Below are the code and all the weights of a small trained network. Each question names an input and a class and asks about switching units off, where a switched-off unit gives its printed mean instead of its output.

import numpy as np


def w(rows, s, z=0):
    codes = np.array(rows[::2]) - 128.0
    scale = np.full(codes.shape[1], s)
    scale[-1] = z or s
    return codes * scale


def norm(h):
    return h / np.sqrt((h * h).mean(-1, keepdims=True) + 1e-5)


def f(y):
    return np.maximum(y, 0)


def log_softmax(a):
    a = a - a.max(-1, keepdims=True)
    return a - np.log(np.exp(a).sum(-1, keepdims=True))


def net(x, mask):
    res = np.array(x, float).reshape(1, 4) / 4 @ E
    u = 0
    for l in range(4):
        y = f(norm(res) @ A[l][:, :-1].T + A[l][:, -1])
        res = res + np.where(mask[u : u + 4], y, B[l][:, -1]) @ B[l][:, :-1]
        u += 4
    return log_softmax(norm(res)[-1] @ U[:, :-1].T + U[:, -1])


A, B = {}, {}
E = w([
[76,155,110],'x0',
[162,229,122],'x1',
[243,193,237],'x2',
[6,223,252],'x3',
],0.0042)
A[0] = w([
[167,116,43,2],'0.n0',
[79,114,102,143],'0.n1',
[160,152,8,22],'0.n2',
[122,105,89,132],'0.n3',
],0.014,0.005)
B[0] = w([
[137,50,230,206],'0.n0',
[161,254,95,253],'0.n1',
[242,64,203,238],'0.n2',
[122,107,7,210],'0.n3',
],0.0092,0.004)
A[1] = w([
[49,106,168,95],'1.n0',
[91,131,3,70],'1.n1',
[117,226,206,252],'1.n2',
[120,119,126,17],'1.n3',
],0.013,0.0026)
B[1] = w([
[31,116,41,152],'1.n0',
[200,249,111,183],'1.n1',
[71,125,88,255],'1.n2',
[106,82,99,128],'1.n3',
],0.015,0.0086)
A[2] = w([
[43,1,129,156],'2.n0',
[48,167,206,110],'2.n1',
[88,83,197,1],'2.n2',
[97,129,222,187],'2.n3',
],0.0082,0.004)
B[2] = w([
[252,142,103,255],'2.n0',
[131,62,113,203],'2.n1',
[142,124,153,130],'2.n2',
[130,43,43,162],'2.n3',
],0.013,0.0027)
A[3] = w([
[84,140,199,58],'3.n0',
[211,69,97,254],'3.n1',
[175,57,1,58],'3.n2',
[93,130,166,49],'3.n3',
],0.0074,0.0027)
B[3] = w([
[116,77,205,128],'3.n0',
[55,235,203,255],'3.n1',
[218,209,202,216],'3.n2',
[120,255,142,128],'3.n3',
],0.0046,0.0057)
U = w([
[145,249,98,127],'0',
[122,164,236,3],'1',
[181,22,177,202],'2',
[15,118,49,154],'3',
],0.017,0.0052)

Each question gives the input, the list of numbers given to net, and the class t.
The units are the neurons (one row each of A and B). Each row of codes is followed by its name. A weight is (code - 128) times the scale printed after its matrix; where a second scale follows, it is the last column's (A, B and U).
mask holds one flag per neuron, layer by layer. A switched-off neuron (its flag False) gives its mean, the last column of its row in B, instead of its output. The means were averaged over made-up inputs and are rounded, as every weight is.
A unit's drop is (log p(t) with every unit on - log p(t) with that unit switched off) / (log p(t) with every unit on - log p(t) with every unit switched off).
The circuit of an input: a set's keep is (log p(t) with only the set's units on - log p(t) with every unit switched off) / (log p(t) with every unit on - log p(t) with every unit switched off). Starting from the 12 units with the biggest drops (on a tie, the unit counted first), units are removed one at a time, each time the one whose removal leaves the highest keep (on an exact tie, the one counted first), for as long as the keep stays at least 0.8.
units of the circuit, in order: the units of the circuit, biggest drop first
k most important neurons: the k neurons with the biggest drops, biggest first
top k neurons in layer l: the k neurons of layer l with the biggest drops, biggest first
drop of u: that unit's drop, to one decimal
input [-6,2,3,-1], class 1: units of the circuit, in order : (0.n1; 1.n2)
input [7,0,-8,5], class 0: units of the circuit, in order : (1.n1)
input [-6,-4,6,-4], class 1: top 2 neurons in layer 2 : (2.n0; 2.n1)
input [-2,1,8,-6], class 1: 3 most important neurons : (0.n1; 1.n1; 3.n1)
input [7,7,7,1], class 3: 2 most important neurons : (1.n2; 1.n1)
input [1,4,-7,-3], class 2: 3 most important neurons : (0.n2; 0.n0; 1.n1)
input [-8,-2,-7,-6], class 2: top 2 neurons in layer 0 : (0.n2; 0.n0)
input [-6,-3,-6,-5], class 2: 3 most important neurons : (0.n2; 0.n0; 1.n2)
input [-5,-6,3,-1], class 2: 2 most important neurons : (0.n1; 1.n1)
input [3,-2,6,-5], class 1: 2 most important neurons : (3.n1; 1.n2)
input [1,-4,5,-2], class 1: 2 most important neurons : (0.n1; 1.n2)
input [2,4,-4,5], class 3: 2 most important neurons : (0.n3; 1.n2)
input [1,-6,8,-6], class 1: top 2 neurons in layer 1 : (1.n2; 1.n1)
input [-2,-6,-3,-6], class 2: units of the circuit, in order : (0.n0)
input [-8,2,4,-3], class 1: top 2 neurons in layer 1 : (1.n1; 1.n2)
input [-3,-6,-4,4], class 0: 3 most important neurons : (1.n1; 0.n0; 0.n1)
input [-2,0,-2,-1], class 2: 3 most important neurons : (0.n2; 0.n0; 1.n1)
input [-6,0,-3,-1], class 2: 2 most important neurons : (0.n0; 0.n2)
input [-8,-8,-8,5], class 0: 2 most important neurons : (1.n1; 0.n1)
input [5,-6,-8,1], class 0: units of the circuit, in order : (1.n1)
input [5,-6,8,-7], class 1: top 2 neurons in layer 1 : (1.n2; 1.n0)
input [-2,0,5,-4], class 1: top 2 neurons in layer 0 : (0.n1; 0.n2)
input [-3,-2,-3,5], class 3: drop of 0.n3 : 0.4
input [7,-7,-4,2], class 0: drop of 1.n1 : 0.2
